[[127 124 137 120 128]
 [133 139 132 140 144]
 [111 125 122 131 150]
 [137 139 132 134 141]]
|
[[124 137]
 [139 132]]

[[136 129 135 141 140]
 [123 133 136 133 125]
 [103 128 132 115 120]
 [138 134 111 146  98]
 [130 115 105 128 139]]
|
[[129 135]
 [133 136]]

[[119 113 137 137 121]
 [127 101 128 128 147]]
|
[[113 137]
 [101 128]]

[[124 149 118 133 125]
 [138 152 128 145 129]
 [129 145 112 148 138]
 [138 152 128 145 129]]
|
[[149 118]
 [152 128]]

[[151 105 116]
 [147 111 120]
 [120 125 152]
 [146 116 151]]
|
[[105 116]
 [111 120]]

[[138 151 117]
 [153 122 136]
 [103 135 121]]
|
[[151 117]
 [122 136]]

[[147 111 109 119 131]
 [125 137 116 120 131]
 [112 139 105 136 105]
 [144 153 107 106 139]]
|
[[111 109]
 [137 116]]
---
[[126 118 127 123 124]
 [129 134 144 118 139]
 [119 116 127 135 116]
 [127 103 116 125 113]
 [144 146 152 108 146]
 [143 114 112 127 118]
 [122 137 138 133 132]
 [135 126 117 115 127]
 [136 132 127 134 127]
 [112 116 133 129 122]
 [133 112 114 133 115]
 [131 136 140 127 132]]
|
[[118 127 123 124 126]
 [134 144 118 139 129]
 [116 127 135 116 119]
 [103 116 125 113 127]
 [146 152 108 146 144]
 [114 112 127 118 143]
 [137 138 133 132 122]
 [126 117 115 127 135]
 [132 127 134 127 136]
 [116 133 129 122 112]
 [112 114 133 115 133]
 [136 140 127 132 131]]

[[103 119 117 135 139 119 132 117 129 117 147 111 111]
 [118 126 106 144 152 131 128 108 128 118 140 101 108]
 [108 122 120 134 140 118 108 109 134 118 145 108 109]]
|
[[119 117 135 139 119 132 117 129 117 147 111 111 103]
 [126 106 144 152 131 128 108 128 118 140 101 108 118]
 [122 120 134 140 118 108 109 134 118 145 108 109 108]]

[[113 140 141 122 142]
 [129 133 132 130 129]
 [147 119 118 115 129]
 [120 139 139 147 107]
 [128 120 120 141 115]
 [139 114 113 119 139]
 [106 120 119 135 128]]
|
[[140 141 122 142 113]
 [133 132 130 129 129]
 [119 118 115 129 147]
 [139 139 147 107 120]
 [120 120 141 115 128]
 [114 113 119 139 139]
 [120 119 135 128 106]]

[[110 101 129 133]
 [112 124 134 130]
 [141 126 124 133]
 [144 134 138 124]
 [117 122 140 122]]
|
[[101 129 133 110]
 [124 134 130 112]
 [126 124 133 141]
 [134 138 124 144]
 [122 140 122 117]]

[[132 121 123 114 117 116 130 151 128 123 130 114 122 125 120]
 [119 124 138 119 115 126 130 143 123 132 119 131 139 124 117]
 [141 127 126 129 125 126 139 133 132 130 133 129 122 128 124]
 [126 148 116 135 116 122 131 118 134 146 125 131 125 134 122]
 [137 131 134 136 127 134 124 147 124 135 130 126 127 126 124]
 [131 134 149 129 136 123 128 138 125 116 122 127 129 149 127]]
|
[[121 123 114 117 116 130 151 128 123 130 114 122 125 120 132]
 [124 138 119 115 126 130 143 123 132 119 131 139 124 117 119]
 [127 126 129 125 126 139 133 132 130 133 129 122 128 124 141]
 [148 116 135 116 122 131 118 134 146 125 131 125 134 122 126]
 [131 134 136 127 134 124 147 124 135 130 126 127 126 124 137]
 [134 149 129 136 123 128 138 125 116 122 127 129 149 127 131]]

[[122 143 129 115 119 129]
 [114 153 124 106 111 131]
 [130 124 130 139 138 129]
 [109 129 122 128 137 146]
 [127 131 138 138 124 126]
 [128 114 114 133 127 130]
 [120 133 130 123 144 139]]
|
[[143 129 115 119 129 122]
 [153 124 106 111 131 114]
 [124 130 139 138 129 130]
 [129 122 128 137 146 109]
 [131 138 138 124 126 127]
 [114 114 133 127 130 128]
 [133 130 123 144 139 120]]
---
[[128 121]
 [128 126]
 [113 101]
 [116 136]
 [114 128]
 [108 137]
 [112 136]
 [127 130]
 [116 104]
 [119 135]]
|
[[121 128]
 [126 128]
 [101 113]
 [136 116]
 [128 114]
 [137 108]
 [136 112]
 [130 127]
 [104 116]
 [135 119]]

[[128 136 137 115 129 127 136]
 [125 133 136 125 135 115 115]
 [125 114 135 131 137 101 110]
 [128 131 129 130 133 121 130]]
|
[[136 127 129 115 137 136 128]
 [115 115 135 125 136 133 125]
 [110 101 137 131 135 114 125]
 [130 121 133 130 129 131 128]]

[[124 131]
 [128 149]
 [153 111]
 [122 104]
 [120 129]
 [149 126]
 [117 110]]
|
[[131 124]
 [149 128]
 [111 153]
 [104 122]
 [129 120]
 [126 149]
 [110 117]]

[[130 134 139 126 123 136 136 111 144 129 125]
 [139 140 142 127 123 136 136 110 143 125 118]
 [130 136 143 133 133 148 146 117 146 127 119]
 [130 134 139 126 124 140 143 120 154 136 125]
 [138 139 141 127 123 136 136 110 142 125 118]
 [130 134 139 126 124 139 142 119 154 136 126]]
|
[[125 129 144 111 136 136 123 126 139 134 130]
 [118 125 143 110 136 136 123 127 142 140 139]
 [119 127 146 117 146 148 133 133 143 136 130]
 [125 136 154 120 143 140 124 126 139 134 130]
 [118 125 142 110 136 136 123 127 141 139 138]
 [126 136 154 119 142 139 124 126 139 134 130]]

[[121 122 123]
 [114 150 135]
 [125 124 125]
 [125 114 123]
 [115 129 127]]
|
[[123 122 121]
 [135 150 114]
 [125 124 125]
 [123 114 125]
 [127 129 115]]

[[134 113 154 138]
 [114 143 148 113]
 [128 139 115 155]
 [111 102 132 135]
 [133 114 155 137]
 [145 106 140 137]
 [115 120 101 119]]
|
[[138 154 113 134]
 [113 148 143 114]
 [155 115 139 128]
 [135 132 102 111]
 [137 155 114 133]
 [137 140 106 145]
 [119 101 120 115]]

[[151 138 117 138 114 112 110 132 140 113 140]
 [152 113 116 111 114 141 138 143 117 138 112]
 [133 118 139 128 131 115 157 129 154 132 106]
 [123 148 151 108 115 132 119 110 112 122 135]
 [110 112 134 137 148 144 114 117 142 115 115]
 [136 141 140 129 142 112 129 121 120 138 138]
 [115 129 115 141 149 128 138 140 110 146 144]
 [118 147 132 133 121 111 149 124 131 135 138]]
|
[[140 113 140 132 110 112 114 138 117 138 151]
 [112 138 117 143 138 141 114 111 116 113 152]
 [106 132 154 129 157 115 131 128 139 118 133]
 [135 122 112 110 119 132 115 108 151 148 123]
 [115 115 142 117 114 144 148 137 134 112 110]
 [138 138 120 121 129 112 142 129 140 141 136]
 [144 146 110 140 138 128 149 141 115 129 115]
 [138 135 131 124 149 111 121 133 132 147 118]]
---
[[122 137 107 152 139 114 136]
 [143 137 121 128 114 120 115]
 [114 117 136 130 135 143 118]
 [113 129 132 137 138 132 120]
 [146 116 108 125 119 130 146]]
|
[[122 137 107 152 139 114 136]
 [146 116 108 125 119 130 146]
 [143 137 121 128 114 120 115]
 [113 129 132 137 138 132 120]
 [114 117 136 130 135 143 118]]

[[138 116 143 117 108 119 128 145 149 120]
 [125 129 125 127 127 126 129 124 123 124]
 [135 102 127 122 113 118 109 140 136 126]
 [109 130 148 108 117 141 126 115 146 131]]
|
[[125 129 125 127 127 126 129 124 123 124]
 [135 102 127 122 113 118 109 140 136 126]
 [138 116 143 117 108 119 128 145 149 120]
 [109 130 148 108 117 141 126 115 146 131]]

[[130 115 132 126 128 140 133 122 129 107]
 [144 117 120 124 127 111 133 125 117 139]
 [126 119 118 131 127 113 110 130 112 133]]
|
[[126 119 118 131 127 113 110 130 112 133]
 [144 117 120 124 127 111 133 125 117 139]
 [130 115 132 126 128 140 133 122 129 107]]

[[119 132 133 117]
 [151 124 149 133]
 [114 126 121 117]
 [124 126 128 140]]
|
[[114 126 121 117]
 [124 126 128 140]
 [119 132 133 117]
 [151 124 149 133]]

[[129 144 133 125 127 125 136 152 134 133]
 [140 146 141 121 110 140 139 136 113 147]
 [130 120 119 140 112 111 110 137 123 111]]
|
[[130 120 119 140 112 111 110 137 123 111]
 [129 144 133 125 127 125 136 152 134 133]
 [140 146 141 121 110 140 139 136 113 147]]

[[136 123 138 136 144 125 124 136 133 143 132 138 135]
 [112 115 140 118 132 125 157 111 116 116 155 122 103]
 [117 134 151 130 144 119 122 118 135 135 137 130 116]
 [112 149 105 144 120 132 133 113 153 149 117 139 116]
 [120 141 109 148 128 141 117 121 151 153 109 145 124]]
|
[[112 149 105 144 120 132 133 113 153 149 117 139 116]
 [120 141 109 148 128 141 117 121 151 153 109 145 124]
 [136 123 138 136 144 125 124 136 133 143 132 138 135]
 [112 115 140 118 132 125 157 111 116 116 155 122 103]
 [117 134 151 130 144 119 122 118 135 135 137 130 116]]

[[113 140 141 129 139 111 132 134 133 140 133 131 138]
 [126 139 151 131 147 123 118 125 118 140 119 126 132]
 [130 123 126 136 129 128 117 137 142 133 138 140 119]]
|
[[130 123 126 136 129 128 117 137 142 133 138 140 119]
 [113 140 141 129 139 111 132 134 133 140 133 131 138]
 [126 139 151 131 147 123 118 125 118 140 119 126 132]]
